Below are the code and all the weights of a small trained network. Each question names an input and a class and asks about switching units off, where a switched-off unit gives its printed mean instead of its output.

import numpy as np


def w(rows, s, z=0):
    codes = np.array(rows[::2]) - 128.0
    scale = np.full(codes.shape[1], s)
    scale[-1] = z or s
    return codes * scale


def norm(h):
    return h / np.sqrt((h * h).mean(-1, keepdims=True) + 1e-5)


def f(y):
    return np.maximum(y, 0)


def log_softmax(a):
    a = a - a.max(-1, keepdims=True)
    return a - np.log(np.exp(a).sum(-1, keepdims=True))


def net(x, mask):
    res = np.array(x, float).reshape(1, 8) / 4 @ E
    u = 0
    for l in range(4):
        y = f(norm(res) @ A[l][:, :-1].T + A[l][:, -1])
        res = res + np.where(mask[u : u + 3], y, B[l][:, -1]) @ B[l][:, :-1]
        u += 3
    return log_softmax(norm(res)[-1] @ U[:, :-1].T + U[:, -1])


A, B = {}, {}
E = w([
[128,138,126,123,126,123,134,132,122,123],'x0',
[129,112,126,141,133,129,118,127,139,137],'x1',
[176,199,150,116,101,115,68,151,169,139],'x2',
[157,84,153,76,179,92,162,152,237,68],'x3',
[88,108,190,164,104,121,122,190,116,103],'x4',
[126,132,128,123,127,131,130,129,123,126],'x5',
[132,119,160,107,82,103,225,147,154,243],'x6',
[135,164,142,167,254,121,141,170,107,160],'x7',
],0.0056)
A[0] = w([
[62,128,188,192,72,141,127,254,128,79,4],'0.n1',
[103,134,110,137,111,164,109,122,55,167,111],'0.n2',
[195,213,121,124,87,52,37,196,158,153,13],'0.n3',
],0.006,0.0037)
B[0] = w([
[220,115,132,85,158,59,70,43,86,190,218],'0.n1',
[138,100,139,95,124,124,116,173,155,98,254],'0.n2',
[65,82,190,117,158,255,210,48,101,108,221],'0.n3',
],0.009,0.003)
A[1] = w([
[185,183,3,53,173,172,150,38,145,169,4],'1.n1',
[106,101,70,127,154,119,79,162,135,78,189],'1.n2',
[139,149,133,136,72,107,155,196,163,212,29],'1.n3',
],0.005,0.0036)
B[1] = w([
[194,62,254,131,129,52,40,113,62,180,233],'1.n1',
[102,190,128,128,113,53,164,102,146,129,254],'1.n2',
[67,184,72,125,130,67,156,96,200,162,183],'1.n3',
],0.0065,0.0026)
A[2] = w([
[103,175,84,166,74,177,87,142,23,202,107],'2.n1',
[91,54,91,151,152,92,181,115,54,121,70],'2.n2',
[144,206,122,146,254,167,126,183,120,195,2],'2.n3',
],0.0067,0.0033)
B[2] = w([
[170,73,133,39,215,96,171,168,255,72,253],'2.n1',
[116,146,194,133,125,209,142,48,121,146,210],'2.n2',
[153,35,130,209,14,115,153,165,69,81,240],'2.n3',
],0.0083,0.004)
A[3] = w([
[149,128,77,90,2,163,105,116,147,110,5],'3.n1',
[120,143,90,147,151,141,55,114,101,54,11],'3.n2',
[129,117,144,121,107,115,195,126,130,225,83],'3.n3',
],0.0088,0.0011)
B[3] = w([
[151,81,131,230,149,120,171,192,44,123,177],'3.n1',
[72,231,79,115,77,149,144,160,166,254,181],'3.n2',
[95,212,80,132,128,151,50,131,123,95,255],'3.n3',
],0.0086,0.0065)
U = w([
[53,246,75,142,71,121,126,150,163,187,123],'0',
[157,50,124,225,82,110,144,170,54,104,252],'1',
[94,110,196,106,149,255,150,43,117,107,89],'2',
[162,73,122,43,193,77,142,194,235,69,81],'3',
[192,106,167,93,145,59,12,77,74,206,68],'4',
],0.0093,0.0037)

Each question gives the input, the list of numbers given to net, and the class t.
The units are the neurons (one row each of A and B). Each row of codes is followed by its name. A weight is (code - 128) times the scale printed after its matrix; where a second scale follows, it is the last column's (A, B and U).
mask holds one flag per neuron, layer by layer. A switched-off neuron (its flag False) gives its mean, the last column of its row in B, instead of its output. The means were averaged over made-up inputs and are rounded, as every weight is.
A unit's drop is (log p(t) with every unit on - log p(t) with that unit switched off) / (log p(t) with every unit on - log p(t) with every unit switched off).
The circuit of an input: a set's keep is (log p(t) with only the set's units on - log p(t) with every unit switched off) / (log p(t) with every unit on - log p(t) with every unit switched off). Starting from all 12 units, units are removed one at a time, each time the one whose removal leaves the highest keep (on an exact tie, the one counted first), for as long as the keep stays at least 0.8.
units of the circuit, in order: the units of the circuit, biggest drop first
most important unit: the unit with the biggest drop
top k neurons: the k neurons with the biggest drops, biggest first
top k neurons in layer l: the k neurons of layer l with the biggest drops, biggest first
drop of u: that unit's drop, to one decimal
input [1,-3,-1,4,6,0,-6,2], class 0: most important unit	3.n2
input [-6,2,-8,7,-2,4,4,-1], class 2: units of the circuit, in order	[2.n2 2.n1]
input [8,4,3,3,-7,-8,-8,-7], class 0: top 2 neurons	[3.n2 2.n3]
input [-3,0,-7,6,2,7,5,-8], class 1: top 2 neurons	[3.n1 2.n1]
input [-1,8,5,1,5,-8,-6,-2], class 0: top 4 neurons	[3.n2 2.n1 1.n1 2.n2]
input [-5,-7,-6,-4,7,-1,-6,-2], class 4: top 4 neurons	[0.n1 0.n3 2.n2 3.n3]
input [-3,7,5,-8,1,-5,-4,-8], class 1: top 2 neurons	[3.n1 0.n2]
input [-1,7,4,6,-7,4,5,1], class 4: top 3 neurons	[1.n1 2.n1 0.n2]
input [-7,-8,-6,3,-3,4,-5,-7], class 1: top 3 neurons	[3.n1 0.n3 2.n1]
input [3,-5,8,-1,0,2,5,-7], class 2: top 3 neurons	[0.n3 2.n3 0.n2]
input [-6,-7,1,1,8,-4,-7,-5], class 4: top 2 neurons	[0.n1 3.n3]
input [1,2,-4,5,6,-7,1,1], class 4: top 3 neurons	[0.n1 2.n1 0.n3]
input [1,2,-5,5,-7,-6,0,5], class 4: units of the circuit, in order	[1.n1 2.n1]
input [7,0,-2,5,-2,-1,5,3], class 0: most important unit	2.n1
input [-5,-5,-3,0,-7,-8,-1,-7], class 1: top 2 neurons	[3.n1 0.n1]
input [6,-8,-2,4,6,3,4,-1], class 4: top 2 neurons	[0.n1 2.n1]
input [-6,8,4,6,2,-8,-7,-1], class 0: units of the circuit, in order	[3.n2 2.n1]
input [1,7,-1,-1,6,-2,7,4], class 0: top 2 neurons in layer 1	[1.n3 1.n1]
input [2,-5,8,3,-5,-6,-3,-7], class 2: top 2 neurons in layer 0	[0.n3 0.n2]
input [5,7,-2,2,-4,2,3,2], class 4: most important unit	1.n1
input [4,2,6,1,3,-3,1,7], class 1: top 2 neurons in layer 2	[2.n3 2.n2]
input [-5,5,-7,-8,-5,5,-7,-2], class 3: top 2 neurons in layer 2	[2.n1 2.n3]
input [7,7,-8,-3,6,0,7,-3], class 2: drop of 0.n1	0.2
